In the rows, zero is written as 128.
Known rows:
[116 122 133 126 122 131 151 130 116 120 123 127 114 126 147 123 122 122
 118 129 142 117 125 134 128 106 124 134 128 131 127 130 123] -> roni
[116 125 126 126 132 127 120 116 116 120 123 129 124 126 124 130 121 123
 131 124 119 121 123 135 120 121 124 123 132 125 127 126 123] -> miram
[115 121 125 126 124 128 121 126 117 122 125 127 144 131 123 124 123 123
 119 124 118 125 132 116 131 132 125 130 122 127 124 132 130] -> plesal
[176 131 128 134 121 114 122 150 159 155 122 123 114 127 118 133 123 119
 130 150 131 143 121 128 125 138 132 122 121 120 125 123 125] -> mufi
[115 125 126 126 121 119 121 120 116 124 129 129 131 126 122 128 124 129
 119 117 118 130 138 125 129 149 130 130 118 123 124 130 123] -> skogros
[166 142 127 129 120 114 121 150 129 143 123 126 114 127 117 131 123 117
 117 154 122 153 122 130 126 126 133 121 119 120 125 128 120] -> tabrin
[115 121 126 126 130 130 120 117 116 123 127 126 125 127 123 133 122 119
 148 124 125 119 123 134 119 120 124 121 142 128 130 123 126] -> kliklon
[126 136 125 128 123 196 188 119 153 132 122 142 177 127 177 126 151 142
 128 113 120 120 145 124 122 232 145 139 142 165 126 123 128] -> tovun
[170 138 127 129 120 114 122 148 151 145 124 125 114 128 119 130 123 118
 120 151 124 145 122 131 122 142 137 121 118 119 125 124 121] -> grosi
[115 122 125 126 129 137 131 129 118 120 125 127 121 128 141 128 122 129
 116 140 128 128 144 121 146 106 124 144 136 128 127 144 122] -> rezevil
[115 124 127 126 134 127 120 117 118 120 124 130 123 126 122 130 122 125
 128 124 119 121 123 136 121 117 124 124 133 126 128 127 122] -> vupidrer
[116 137 125 127 133 147 120 114 120 120 121 129 144 129 124 124 123 131
 132 105 141 124 124 118 120 124 124 122 128 120 125 125 123] -> trigi
[115 124 126 125 130 126 121 117 116 119 124 129 124 127 124 131 121 122
 131 125 120 120 122 137 120 122 124 123 132 125 127 127 123] -> brafunum
[115 125 125 127 122 119 121 120 117 124 130 130 130 126 122 128 124 129
 119 116 118 130 138 125 129 148 130 131 118 123 124 130 123] -> grazer
[172 132 127 134 120 114 123 149 147 153 123 123 115 127 117 133 123 118
 129 149 130 143 122 127 127 131 130 121 123 121 125 124 125] -> nikaplik
[116 135 126 126 144 120 121 114 119 120 123 135 118 127 117 132 122 142
 122 120 118 130 123 138 119 112 124 127 122 124 130 126 120] -> gova
[115 120 126 126 121 136 128 124 116 122 130 128 129 127 139 134 122 117
 119 135 122 129 145 119 134 136 124 133 133 129 125 135 129] -> rozam
[123 123 153 134 122 116 124 125 200 126 133 120 115 129 124 124 154 120
 174 113 178 145 125 136 125 143 126 122 119 118 127 125 161] -> bedre
[116 121 125 126 123 125 122 123 115 128 137 124 138 127 124 136 122 126
 125 118 119 124 139 122 138 137 125 122 121 124 125 132 129] -> kledra
[117 121 130 127 127 126 137 130 116 124 123 123 116 126 131 123 121 128
 128 115 143 117 127 138 133 104 124 124 126 132 131 126 122] -> bedrar

Facts:
{vezol truzuzis mutri nurora kliklon vupidrer damil stuflom skisuklok flavulan budok vuklos tibrun gova miskol miram trigi kofu kliflol dube pozur muva didrem vabo nitul flito fudi bostukek bidrin skeplu steskifol brafunum sisu trupor debro kelel treklos soru nuklis} θ a
{kloro flagrek flobos skestok bramal klikan kliskem dosos bedrar grupluk rotrar fluskor lese suskam letran vizon flisoris triflas flusapok tudus roni trura broplin plaskem kagesu} θ b
{suli videfu tresak tovun stufu sesifa fiklogrul mabrel vute posten} θ e
{grazer plesal klalaskon kledra sovofe skogros bribrak gegros kinotil dragrel gadri kupo grakas trebromam nogeflik perunu rebros rugratru fidar kame klikel kloplagol rozam skigra} θ c
{pleklinos fefler sifogun mimis rezevil kifos muflagul modrul skaran stavu didrel flarek skopa pludraplim skunis reke mopa poflor gripla} θ d
vezol σ: vute
kloro σ: vupidrer
truzuzis σ: kame
sifogun σ: vute
plesal σ: kliflol
stuflom σ: soru bidrin steskifol
videfu σ: rezevil
mimis σ: debro
flavulan σ: damil
vuklos σ: grakas
tibrun σ: klalaskon
muflagul σ: kliflol
dosos σ: kloro flusapok kifos
miskol σ: gripla
grupluk σ: miram
trigi σ: triflas nurora
sovofe σ: stufu
lese σ: kliskem
bribrak σ: bedrar
letran σ: suskam
gegros σ: sifogun
tresak σ: rezevil
muva σ: nogeflik truzuzis
vizon σ: trura
vabo σ: klalaskon tibrun
skopa σ: kelel
trebromam σ: klikan
flisoris σ: budok
stufu σ: sisu
skunis σ: stuflom
triflas σ: trigi
flito σ: kliklon
fudi σ: dragrel kinotil
sesifa σ: steskifol
reke σ: grazer
perunu σ: vizon
bostukek σ: bribrak
mopa σ: modrul
rebros σ: skeplu
rugratru σ: gegros
tudus σ: kinotil
trura σ: pleklinos
klikel σ: kelel vizon
debro σ: kliskem lese
kloplagol σ: fefler
posten σ: grupluk flobos
gripla σ: stufu
skigra σ: gadri
{vezol sifogun gova gegros didrem rugratru vute} Φ rudril
{kloro vupidrer kifos dosos stavu flusapok} Φ nikaplik
{truzuzis muva flarek tovun nogeflik kame trupor plaskem} Φ klifin
{mutri plesal muflagul kliflol} Φ vutre
{flagrek fluskor didrel} Φ flufil
{suli} Φ pigram
{nurora fefler trigi triflas kloplagol treklos} Φ tedror
{flobos grupluk miram fidar posten} Φ grokal
{grazer reke} Φ trudin
{pleklinos vizon skopa perunu trura klikel kelel} Φ plavido
{kliklon flito} Φ deples
{damil flavulan} Φ redrel
{skestok skaran nitul brafunum} Φ viklur
{bramal stuflom skunis sesifa bidrin steskifol soru} Φ pagre
{klikan rotrar trebromam} Φ feski
{videfu mimis kliskem rezevil lese tresak debro} Φ suska
{skisuklok kledra} Φ dribi
{budok flisoris} Φ sorur
{vuklos grakas} Φ mufi
{tibrun klalaskon vabo} Φ fleplak
{bedrar bribrak bostukek rozam} Φ mutru
{modrul pozur gadri mopa rebros skeplu kagesu skigra} Φ bedre
{miskol kofu sovofe stufu sisu mabrel gripla} Φ tabrin
{skogros} Φ flotes
{suskam letran fiklogrul} Φ lusazom
{kinotil dragrel fudi tudus} Φ grosi
{dube roni broplin} Φ klobo
{kupo} Φ braklol
{pludraplim} Φ diren
{poflor} Φ grifliplu
{nuklis} Φ vumuk
{vezol mutri flagrek nurora vupidrer braklol skestok plesal skisuklok miram trigi letran viklur pozur dragrel gadri tabrin kupo pludraplim stufu triflas fudi grosi nogeflik reke perunu deples tudus pigram brafunum trura trupor mabrel posten} ω 377
{kloro flobos kliklon stuflom bedre kifos vuklos bedrar modrul klalaskon grokal mufi tedror nikaplik fleplak tresak dube flotes flarek vabo skopa trebromam skunis dribi trudin flusapok sesifa bostukek rudril mopa kame klifin broplin plaskem vute kelel soru skigra nuklis} ω 400
{truzuzis kliskem budok rotrar dretrokul stavu kledra gegros muva vizon skeplu pagre kloplagol kagesu gripla} ω 976
{suli grazer pleklinos fefler damil klikan videfu flavulan tibrun gova fluskor skaran kliflol sovofe skogros suskam bribrak kinotil plavido mutru flito sorur bidrin rebros rugratru fidar klikel lusazom debro klobo} ω 501
{bramal sifogun suska mimis rezevil muflagul dosos miskol grupluk kofu redrel lese didrel didrem flufil tovun nitul grakas flisoris diren feski vutre vumuk steskifol roni sisu fiklogrul grifliplu poflor treklos rozam} ω 247

Rows:
No name comes twice in this set of rows, the named rows included.
[166 139 127 127 120 114 128 150 131 137 124 127 116 127 126 135 123 117
 117 167 125 158 122 122 127 124 129 121 128 123 125 127 123]  suska
[115 120 126 127 130 129 121 124 116 124 131 125 143 130 121 128 122 133
 121 117 118 125 134 116 140 123 124 125 125 127 127 133 134]  kloplagol
[115 130 126 128 143 128 131 131 118 121 121 124 121 130 124 124 123 152
 118 109 129 117 122 117 142  99 124 126 123 124 134 128 122]  vizon
[115 121 125 126 121 125 124 128 116 122 126 125 129 127 132 125 122 125
 121 126 128 120 136 134 135 129 124 133 120 123 125 139 120]  pludraplim
[116 121 126 130 132 129 133 131 116 121 122 125 119 130 126 124 121 133
 124 114 135 117 124 123 134  99 124 127 129 134 132 125 126]  kloro

The same objects again, as new rows of numbers:
Known rows:
[110 150 171  78 130 139 130 110 101 129 142 120 119 121 148 135  90 175
 168 154 154 142 146  73 126 131 129 158 102 136] -> viklur
[108 149 172  76 130 140 131 110  98 130 142 121 121 120 149 134  90 175
 167 154 154 142 147  71 124 131 129 160 102 137] -> deples
[ 84  96 208  51 109 165 105 102  43 101 102 143 113 111 103 182  99 152
 158 212 138 119 140   5  59 102  71 190 109 156] -> bedre
[116  79 152 101 106 152 108 148  98 111  73 141 144 127  96 142 135 106
 122 133 126 116 104  85  88 103  82 152 154 143] -> mopa
[104  80 170 122  70 180 117 129  89 124 102 121 126  92  81 156 155  84
 119 160 105 115 114 102  83 108  98 181 137 200] -> gadri
[154 139  89 157 161 115 137 145 142 114 137 156 121 122 165 132 165 117
 124 111  94  92 120 109 152 160 130 106 127 153] -> sesifa
[145 125 134 132 115 138 127 115 144 131 123  98 121 130 108 120 130 112
 107 109 125 142 111 151 130 108 137 137 146 111] -> stavu
[107 151 172  77 129 141 130 109  96 129 143 122 120 121 150 135  88 175
 169 156 155 143 147  71 124 132 128 160 101 136] -> braklol
[142 130 126 142 101 137 139 126 137 126 130 114 144 120 113 130 140 115
 110 134 110 130 132 140 132 125 141 138 142 144] -> roni
[120 128 112 137 170  88 129 159 133 136 123 156 113 158 130 129 106 125
 136  95 137 104 118 134 140 119 105  85 133  98] -> fudi
[118 136 136 140 153  89 136 132 129 138 138 134  92 160 106 149  95 118
 119 114 130 103 124 145 138 106 113  93 140  94] -> mutri
[132 118 129 145  84 156 126 126 138 140 130 107 150  92 109 118 163 105
 114 132 119 139 133 157 128 136 142 156 132 171] -> rozam
[152 138  89 156 162 115 136 145 142 113 135 156 121 121 166 133 164 117
 125 111  93  91 120 110 153 160 131 105 128 152] -> tresak
[147 139 107 150 130 146 135 165 149 124 121 133 154 118 153 102 151 117
 126  81 121 116 113 127 144 133 131 143 140 151] -> trura
[131 121 126 121 120 134 130 155 137 134 105 125 149 135 128 107 123 122
 131  88 137 132 109 133 138 122 124 130 148 130] -> reke
[143 120  88 161 120 167 114 153 162 127 121 129 170  82 144  80 185 111
 124 100 126 138 124 156 130 141 138 153 120 160] -> rugratru
[126 126 111 132 169  90 119 148 134 130 120 157 115 156 137 132 118 128
 126 100 141 105 119 134 135 125 106  87 136  91] -> vuklos
[112 104  96 177 169  71  89 145  99 176 135 150 108 186 130 160 124 112
 209 101 145 129 100  83 198 131 153  81 199 135] -> trigi
[132 140 118 148 157  83 129 134 146 139 141 133 110 150  98 138 103 122
 115 115 131 106 138 151 148 106 117  90 140  84] -> kofu
[145 124 100 141 120 135 133 154 144 124 114 135 166 117 136 107 151 120
 125 110 117 128 123 128 140 138 136 129 140 149] -> dosos

Rows:
No name comes twice in this set of rows, the named rows included.
[146 133 120 145 119 140 122 125 161 128 124 103 141 124 101 108 131 120
 107 112 126 140 129 160 135 106 139 136 147 103]  pleklinos
[139 140 107 164 134 110 148 123 128 116 150 140 117 128 128 154 142 112
 114 154  85  99 138 124 136 140 136 107 123 148]  fiklogrul
[127 112 118 137 103 161 125 155 137 139 116 127 153  95 144 102 167 108
 135  98 127 131 111 140 134 147 134 152 129 183]  plesal
[112  71 146 115  87 180 104 146  94 116  84 142 147  88 109 137 177  92
 126 144 115 118 106  91  85 127  91 175 136 198]  skigra
[137 121 112 148 112 163 122 162 149 139 119 126 158  89 148  90 171 109
 133  82 129 128 113 142 144 146 134 160 131 180]  perunu
[145 149 115 162 143 115 152 125 137 122 153 134  98 126 135 151 138 109
 118 128  83  90 128 121 152 140 136 111 129 155]  mabrel
[115  87 174 103  89 156 112 121  95 113  90 120 122 129  73 160 127 100
 106 150 117 117 112  99  85  90  89 161 158 137]  modrul
[123 159 166  82 138 140 129 113 118 135 146 114 119 112 149 126  92 175
 166 138 153 137 148  73 145 131 132 160 105 134]  tabrin
[139 115 129 144  94 166 125 112 137 137 132 101 127  93 121 117 171  99
 112 127 114 144 114 155 123 134 145 159 124 165]  kledra
[124 124  92 113 170  74 122 159 159 134 109 155 122 135 125 120 113 127
 129 106 125  99 133 135 151 121 121  72 125  85]  miskol
[119 131 131 152 151  85 123 129 125 151 143 131  90 166 104 156 100 116
 138 113 132 110 121 134 154 110 126  92 156 103]  nurora
[138 134  95 158 155 114 147 152 129 114 134 160 121 129 160 137 147 113
 133 118  93  91 119 109 143 152 128 103 123 161]  posten
[137 120 136 141  88 165 118 121 135 134 130 106 135  93 127 120 174 104
 109 118 122 134 123 153 125 142 138 166 134 170]  klalaskon
[122 128  85 154 179  94 118 155 143 122 124 165 128 153 133 115 120 128
 131 109 138 113 127 144 126 114 112  83 124  78]  tibrun
[143 118  89 160 119 166 113 153 160 130 119 130 167  83 142  80 185 110
 128 102 125 138 123 152 135 143 140 150 122 162]  klikel

Now the same objects, written a new way:
Known rows:
[127 138 132 141 108 112 111 139 133 119 113 120 101 153 131 133 134 117
 106 103 131 132 125 117 135 140 141 129 135 126 125 120 134 116 152 117
 118 134 120 121 140 119 137 110 139 118] -> plavido
[181  69  92  93 202 101 103 150 166 116 117  90 115 163 120 120 141 129
 166 145 115 121 158  90 133 129 173 155 158 173 103 112 114 150 136 181
 107  86 123 128 104 102 122 137 153  76] -> perunu
[122 133 123 135 127 107 134 131 126 123 130 136  98 159 137 116 130 123
 141 120 118 125 118  94 123 162 134 129 134 135  98 142 133 132 128 130
 145 135 137 136 146 103 154  99 138 106] -> pludraplim
[143  93 116 134 147 119 136 126 189 111 124 124 114 140 121 126 140 135
 161 140 125 112 134 142 145 104 140 145 138 154  93 104 127 115 129 157
  99 121 137 116 111 127 128 121 151 116] -> skogros
[135 147 126 155 100 126 108 134 132 118 132 103 107 148 133 118 121 111
 100 100 149 137 128 138 129 127 144 119 114 116 134 118 138  98 161 115
 128 136 119 112 133 132 139 117 133 141] -> flotes
[124 111 130 123 108 116 139 137 136 142 126 124  89 153 118 124 142 135
 126 105 104 115 142 110 123 146 129 144 147 147 110 143 129 127 125 124
 120 130 135 131 128  80 154 108 136 105] -> debro
[132 126 117 136 100 134 130 131 133 136 145 111  98 150 126 106 135 123
 122 105 124 124 138 128 118 130 135 129 119 142 116 139 134 107 139 127
 132 138 130 115 118  97 152 110 132 131] -> nuklis
[124 132 123 134 130 109 135 133 134 122 127 137 107 155 131 122 134 121
 140 117 119 126 115 100 130 154 135 132 141 136 104 135 129 134 132 127
 141 136 134 136 143 105 149 105 138 104] -> skisuklok
[127 122 135 134 135 103 144 137 139 121 135 115  98 151 124 123 119 133
 132 111 118 119 128 106 127 157 128 144 152 122 116 144 127 144 122 126
 138 122 134 152 153 111 161 111 132 103] -> fudi
[124 131 123 134 130 111 135 133 133 121 124 137 108 156 130 123 134 121
 140 117 120 124 115  98 130 154 133 132 141 137 105 136 128 135 132 129
 140 135 136 135 143 104 148 106 138 102] -> brafunum
[115 138  76 129 181 152 193 119 246  98 160 146 168 156 142 102 139  86
 195 146 136 134 117 157 125 117 145 151 165 148  46 116 117 144 123 163
 146 139  95 124  96 123 134  89 134 112] -> gadri
[122 136 115 137 125 114 131 129 133 124 121 155 113 160 136 126 143 114
 143 120 118 125 109  97 129 154 130 122 134 145  94 132 130 125 137 126
 138 150 139 124 140  98 140 102 142 104] -> miram
[134 122 119 134 142 118 136 135 161 113 116 134 133 146 117 141 140 120
 142 120 126 119 113 114 146 135 136 139 154 138 113 117 119 135 137 135
 124 130 132 131 131 112 132 125 140 101] -> skestok
[189 104 101 123 164 125 163  80 154  97 165 166 140 105 128 146 125 162
 207 154 104  86  76 117 162 102 109 117 101 181 101  96 102 138 136 174
 153 146 190 101 126 145 135 150 138 118] -> nogeflik
[136 116 130 134 106 127 138 136 136 136 152  90  89 143 118 105 121 134
 116  99 123 119 153 134 117 133 133 140 131 128 129 145 133 118 129 125
 132 122 131 133 125 102 163 118 126 130] -> vabo
[145  96  98 143 131 138 128 123 183 124 127 135 125 142 120 116 155 123
 161 139 132 114 136 153 140  91 140 125 116 164  87 104 131  84 138 154
  97 140 145  91  89 113 116 122 154 131] -> klalaskon
[136 125 114 130 121 130 131 128 160 121 119 141 127 145 122 140 150 117
 135 115 121 121 117 128 142 121 135 133 138 152 107 109 123 119 148 136
 117 142 127 109 114 108 128 118 141 113] -> suskam
[142  87 124 138 170 106 143 132 190 105 122 118 118 141 113 129 131 140
 167 142 127 106 132 130 147 118 136 151 156 136  98 113 125 131 117 155
 106 106 144 141 128 133 133 125 149 104] -> plesal
[122 125  92 121 170 152 201 119 251 100 176 106 144 145 136  97 123 103
 175 133 131 131 144 179 118 107 145 170 168 141  65 121 117 149 118 162
 139 117  84 132  92 130 150  95 124 122] -> rebros
[120 110 112 131 122 116 131 141 127 140 119 131 115 159 109 114 142 118
 139 120 117 114 127  92 127 159 134 133 150 140 106 152 128 113 121 129
 136 134 147 140 129  73 148 120 131  95] -> kofu

Rows:
No name comes twice in this set of rows, the named rows included.
[175 136 115 116 133 122 162  88 102 109 180 150 116 112 134 137 110 158
 171 122  95  96  76  90 144 142 104 117 101 163 127 128 104 160 139 147
 189 147 178 120 151 127 168 139 117 116]  trupor
[140 118 104 140 108 142 131 128 157 138 128 141 130 146 113 133 153 112
 130 107 125 120 131 143 134 110 131 118 128 156 108 114 127  94 151 126
 110 154 136  96 102  90 121 125 142 129]  flusapok
[138 116 110 133 125 127 132 132 158 122 126 119 133 144 111 130 137 117
 130 114 132 114 124 129 140 127 138 138 144 138 119 119 125 110 138 137
 123 133 136 120 117 106 133 135 129 112]  rotrar
[179 149 120 139 101 136 131  99 103 109 176 116 115 113 136 132 103 142
 125 105 129 114  95 131 140 116 120 106  81 139 154 112 119 119 165 131
 169 148 155  99 137 149 156 144 115 153]  klifin
[173 103  90  89 174 111  97 154 136 127 113 107 128 167 121 135 150 110
 142 119 112 131 141  75 132 147 171 143 157 172 117 115 111 154 155 159
 126 110 113 119 107  83 121 135 144  73]  trura
[126 134 122 146 109 114 109 140 129 121 114 114 114 156 124 124 129 110
 107 106 141 128 123 117 133 146 143 126 134 119 129 126 138 100 147 119
 126 136 131 125 138 112 137 121 129 117]  pagre
[131 100 110 132 133 121 137 142 156 134 110 131 139 149  94 136 148 117
 141 120 124 107 124 111 142 140 134 138 163 140 114 132 121 113 127 131
 119 134 147 138 122  81 131 137 137  93]  lese
[151  81 117 140 140 130 137 131 187 120 139  96 111 134 110 114 133 141
 152 132 134 108 155 159 137  93 140 146 133 144 110 114 128 102 126 155
  99 111 141 119 101 123 135 132 144 129]  trebromam
[127 136 117 131 108 123 130 127 134 128 128 141 101 155 137 121 143 118
 131 113 116 128 121 112 125 139 133 125 125 151  99 129 132 117 142 129
 133 148 130 111 127 102 143 101 138 116]  damil
[127 120  86 127 158 167 197 122 247 111 187  91 148 142 129  83 122 103
 170 129 139 128 156 193 111  96 147 165 156 139  75 126 120 130 119 160
 139 119  88 125  78 122 152 103 121 137]  skigra
[167  76 136 127  96 150 147 144 209 101 104 125  90 129 110 132 173 135
 160 150 137 104 160 137 122 104 153 163 139 143 119 111 124 129  84 169
 102 107 164 153 106 120 147 119 150  64]  sovofe
[102 170  90 122 149 148 194 124 192 111 175 133 143 163 149  93 124  82
 157 113 128 146 116 133 104 157 141 150 164 130  68 148 120 162 125 134
 180 143  81 141 121 103 166  76 115 111]  pozur
[196 120 109 117 114 152 159  88 123 118 187 125 132  97 114 140 118 158
 157 111 104  92  98 135 149  97 111 121  93 173 147 110 103 133 153 152
 166 146 171  96 112 126 157 165 115 139]  plaskem

Now the same objects, written a new way:
Known rows:
[153 134 118  95 133  96 114  84  45 140 145 163  91 111 145] -> videfu
[154 136 114  97 124  94 114  82  45 141 144 162  94 107 140] -> sesifa
[153 117  97  73 133 130  67 110  95  89 181 108 128 128 111] -> fidar
[130 142 116  79 112 163 109 122 111 113 129  96 173 110 159] -> flusapok
[124 129 113  95 109 153 110 123  91 142 119 109 146 114 171] -> stavu
[ 74 109 121 148  87 140 144 134 126 119 178 145  86 141 122] -> tabrin
[147 165 124  97 127 157 110  88 123 110 121 126 171 106 165] -> kloro
[ 81 133 132 124 105 128 170 148 138 117 193 137  77 137 115] -> flufil
[153 125 104  72 158 127  72 124 107  95 187 103 113 134 117] -> grakas
[147 156 124  55 132 148  47  57  93 124 217 161 151 162 125] -> skigra
[131 143 116  81 110 163 111 122 113 114 130  99 174 109 158] -> bedrar
[122 103 110 102 125 135  88 119  82 131 142 122 122 128 151] -> skisuklok
[123 104 109 100 126 135  87 119  81 132 141 121 122 127 152] -> brafunum
[145 142 117  93 125 119 107  86  88 122 142 145 131 110 141] -> vuklos
[144 172 134  90 157 151 112 108 134 113 127 113 154 113 176] -> dosos
[106 152 134  57 107 194  76 103 107 160 171 124 188 158 179] -> kagesu
[108 158 140  44  99 174 103 102  73 169 169 137 172 149 177] -> modrul
[142 118 117 120 135 105  97  84  49 147 138 165  83 123 155] -> posten
[129 143 116  78 109 164 110 122 114 113 130  97 172 111 157] -> broplin
[137 125 117 117 140 127  88  88  91 127 133 148 120 124 158] -> fudi

Rows:
No name comes twice in this set of rows, the named rows included.
[124 120 117  61 132 165  27  91  88 134 218 139 143 180 136]  gadri
[187 131 106 122 156 133  59  79 104 101 167 149 137 135 113]  gegros
[141 169 136  94 152 138 127 109 108 129 125 128 133 111 181]  muflagul
[145 156 126  52 140 149  46  61  94 122 218 162 147 163 129]  rebros
[153 144 119 100 130 119 109  83  89 123 141 151 133 109 141]  vabo
[130 149 125  72 143 159 110 139 122 118 136  88 155 118 171]  bramal
[127 143 126 121 130 153 106  97 101 132 112 136 138 119 184]  reke
[150 144 119  96 129 119 106  83  88 122 141 148 131 108 142]  bostukek
[154 114 112  89 118 106 119 117  30 147 152 145 106 118 129]  vute
[120 179 148  59 111 168 104  73  84 164 164 161 171 145 181]  mopa

